Here is a tiny trained network, its code and every weight. The questions are about switching its units off for an input and a class, where a switched-off unit gives its printed mean instead of its output.

import numpy as np


def w(rows, s, z=0):
    codes = np.array(rows[::2]) - 128.0
    scale = np.full(codes.shape[1], s)
    scale[-1] = z or s
    return codes * scale


def norm(h):
    return h / np.sqrt((h * h).mean(-1, keepdims=True) + 1e-5)


def f(y):
    return np.maximum(y, 0)


def log_softmax(a):
    a = a - a.max(-1, keepdims=True)
    return a - np.log(np.exp(a).sum(-1, keepdims=True))


def net(x, mask):
    res = np.array(x, float).reshape(1, 8) / 4 @ E
    u = 0
    for l in range(3):
        y = f(norm(res) @ A[l][:, :-1].T + A[l][:, -1])
        res = res + np.where(mask[u : u + 12], y, B[l][:, -1]) @ B[l][:, :-1]
        u += 12
    return log_softmax(norm(res)[-1] @ U[:, :-1].T + U[:, -1])


A, B = {}, {}
E = w([
[164,28,173,4,71,185,162],'x0',
[181,218,87,63,200,74,169],'x1',
[155,142,113,128,142,33,147],'x2',
[118,114,39,172,212,142,64],'x3',
[122,216,137,44,123,175,169],'x4',
[186,194,122,164,18,64,15],'x5',
[80,58,49,80,56,3,198],'x6',
[147,225,32,123,169,174,172],'x7',
],0.0043)
A[0] = w([
[104,165,71,174,167,87,106,180],'0.n0',
[201,143,186,140,73,16,88,194],'0.n1',
[28,55,168,138,105,24,170,148],'0.n2',
[29,28,94,112,144,116,107,216],'0.n3',
[37,84,158,114,125,100,163,249],'0.n4',
[78,70,139,110,115,117,106,183],'0.n5',
[156,121,161,123,132,206,189,128],'0.n6',
[180,79,76,254,154,111,157,138],'0.n7',
[91,107,129,134,173,104,49,76],'0.n8',
[168,192,120,122,115,161,56,119],'0.n9',
[195,35,92,138,156,91,82,191],'0.n10',
[84,164,141,146,101,192,102,60],'0.n11',
],0.0081,0.0019)
B[0] = w([
[113,112,157,109,48,141,186,220],'0.n0',
[107,200,119,133,114,115,222,253],'0.n1',
[65,209,94,173,68,181,173,249],'0.n2',
[200,239,101,189,79,119,175,235],'0.n3',
[141,247,111,71,114,120,131,221],'0.n4',
[135,218,168,186,181,94,56,193],'0.n5',
[208,133,147,189,129,72,87,200],'0.n6',
[127,154,70,78,153,247,214,205],'0.n7',
[108,126,68,24,206,190,157,174],'0.n8',
[244,103,173,235,153,147,110,209],'0.n9',
[138,155,114,87,130,253,109,210],'0.n10',
[131,46,124,232,109,131,153,171],'0.n11',
],0.0062,0.0055)
A[1] = w([
[92,63,209,176,193,144,135,178],'1.n0',
[80,97,180,147,33,154,165,151],'1.n1',
[137,166,80,136,112,76,73,145],'1.n2',
[168,163,116,70,93,90,189,249],'1.n3',
[153,79,143,2,99,92,171,235],'1.n4',
[191,165,39,92,211,96,99,245],'1.n5',
[73,42,86,154,189,52,80,77],'1.n6',
[102,162,168,164,185,77,98,127],'1.n7',
[106,84,100,150,192,197,137,204],'1.n8',
[117,165,249,127,132,132,37,109],'1.n9',
[175,68,116,116,94,117,98,154],'1.n10',
[98,168,163,134,128,194,87,91],'1.n11',
],0.0083,0.0015)
B[1] = w([
[187,123,167,176,91,102,46,156],'1.n0',
[101,203,86,164,109,134,104,178],'1.n1',
[73,117,105,108,189,158,117,154],'1.n2',
[3,98,64,41,217,141,164,254],'1.n3',
[83,109,157,76,196,164,123,164],'1.n4',
[184,32,110,111,157,110,167,196],'1.n5',
[154,103,110,122,188,35,127,128],'1.n6',
[94,129,125,179,84,129,156,143],'1.n7',
[133,112,41,98,115,143,70,172],'1.n8',
[119,136,146,81,151,71,107,175],'1.n9',
[90,190,131,208,148,176,124,137],'1.n10',
[157,78,109,114,198,48,87,183],'1.n11',
],0.0066,0.0074)
A[2] = w([
[89,45,117,99,184,121,218,168],'2.n0',
[30,123,123,160,21,178,210,175],'2.n1',
[138,199,123,247,160,75,151,74],'2.n2',
[87,117,115,186,175,196,133,182],'2.n3',
[144,160,56,115,100,70,81,119],'2.n4',
[157,237,230,155,244,146,54,191],'2.n5',
[86,119,185,36,107,74,163,22],'2.n6',
[86,122,119,131,124,131,31,117],'2.n7',
[54,142,60,134,2,124,158,183],'2.n8',
[198,130,163,137,11,32,134,5],'2.n9',
[145,150,79,20,171,127,19,160],'2.n10',
[159,138,233,68,78,99,121,149],'2.n11',
],0.0073,0.0013)
B[2] = w([
[146,162,148,139,133,201,196,226],'2.n0',
[124,201,154,157,91,58,74,249],'2.n1',
[140,107,145,164,128,184,137,224],'2.n2',
[201,133,43,155,58,110,77,201],'2.n3',
[145,101,122,121,254,93,106,160],'2.n4',
[115,89,236,216,118,130,191,255],'2.n5',
[49,75,145,145,180,181,168,172],'2.n6',
[161,99,184,183,120,236,155,151],'2.n7',
[229,203,165,86,181,90,88,254],'2.n8',
[57,85,99,134,147,179,147,149],'2.n9',
[117,93,170,68,45,139,148,200],'2.n10',
[46,83,23,114,173,122,126,153],'2.n11',
],0.0063,0.0057)
U = w([
[62,96,165,82,139,127,147,156],'0',
[100,69,127,99,71,41,57,2],'1',
[107,250,134,137,102,132,131,140],'2',
[179,118,177,196,106,168,80,131],'3',
[146,118,96,104,120,181,125,132],'4',
],0.016,0.0071)

Each question gives the input, the list of numbers given to net, and the class t.
The units are the neurons (one row each of A and B). Each row of codes is followed by its name. A weight is (code - 128) times the scale printed after its matrix; where a second scale follows, it is the last column's (A, B and U).
mask holds one flag per neuron, layer by layer. A switched-off neuron (its flag False) gives its mean, the last column of its row in B, instead of its output. The means were averaged over made-up inputs and are rounded, as every weight is.
A unit's drop is (log p(t) with every unit on - log p(t) with that unit switched off) / (log p(t) with every unit on - log p(t) with every unit switched off).
The circuit of an input: a set's keep is (log p(t) with only the set's units on - log p(t) with every unit switched off) / (log p(t) with every unit on - log p(t) with every unit switched off). Starting from the 12 units with the biggest drops (on a tie, the unit counted first), units are removed one at a time, each time the one whose removal leaves the highest keep (on an exact tie, the one counted first), for as long as the keep stays at least 0.8.
units of the circuit, in order: the units of the circuit, biggest drop first
unit that matters most: the unit with the biggest drop
top k neurons: the k neurons with the biggest drops, biggest first
top k neurons in layer l: the k neurons of layer l with the biggest drops, biggest first
drop when u is switched off: that unit's drop, to one decimal
input [-3,-8,8,-7,-4,8,-4,-4], class 2: units of the circuit, in order	[0.n1]
input [6,-1,6,0,5,0,-2,5], class 4: units of the circuit, in order	[0.n1 2.n1]
input [-6,7,3,-5,1,-2,3,0], class 0: units of the circuit, in order	[1.n3 0.n3 0.n5]
input [-8,-4,6,0,-1,1,-5,-1], class 3: units of the circuit, in order	[1.n3 2.n2]
input [6,-3,0,5,-3,-4,3,-2], class 2: top 2 neurons	[0.n3 0.n2]
input [-7,-3,8,7,2,-4,-6,-2], class 4: top 2 neurons	[0.n7 0.n8]
input [-8,-2,2,8,3,3,-2,0], class 4: top 3 neurons	[0.n8 0.n7 1.n8]
input [3,5,6,4,-8,-8,5,-1], class 2: top 2 neurons	[0.n2 0.n3]
input [-8,6,0,1,0,-7,-5,-1], class 4: top 2 neurons in layer 0	[0.n5 0.n7]
input [2,-6,5,-1,8,-7,0,-5], class 2: top 2 neurons	[0.n2 0.n3]
input [-3,-5,8,5,-8,7,0,1], class 4: top 2 neurons in layer 2	[2.n5 2.n3]
input [2,7,-2,-8,0,-5,3,-1], class 0: top 2 neurons in layer 1	[1.n4 1.n3]
input [4,-1,-4,8,4,7,4,8], class 4: top 2 neurons in layer 2	[2.n5 2.n1]
input [-2,2,-7,8,-2,5,2,-4], class 4: unit that matters most	0.n8
input [0,-6,5,1,3,1,-1,8], class 3: top 2 neurons in layer 0	[0.n9 0.n1]
input [-6,2,-4,6,-5,-2,-5,1], class 4: top 2 neurons in layer 0	[0.n7 0.n8]
input [6,-2,6,4,3,-6,7,-3], class 2: drop when 0.n2 is switched off	0.3
input [6,-2,-1,0,6,-5,-1,3], class 0: drop when 1.n4 is switched off	0.2
input [2,8,5,-4,5,-1,5,7], class 0: drop when 2.n6 is switched off	0.0
input [-5,3,-4,2,-6,2,-4,2], class 4: drop when 0.n6 is switched off	0.1
input [-2,-7,5,5,-6,-5,-6,3], class 4: top neuron in layer 1	[1.n8]
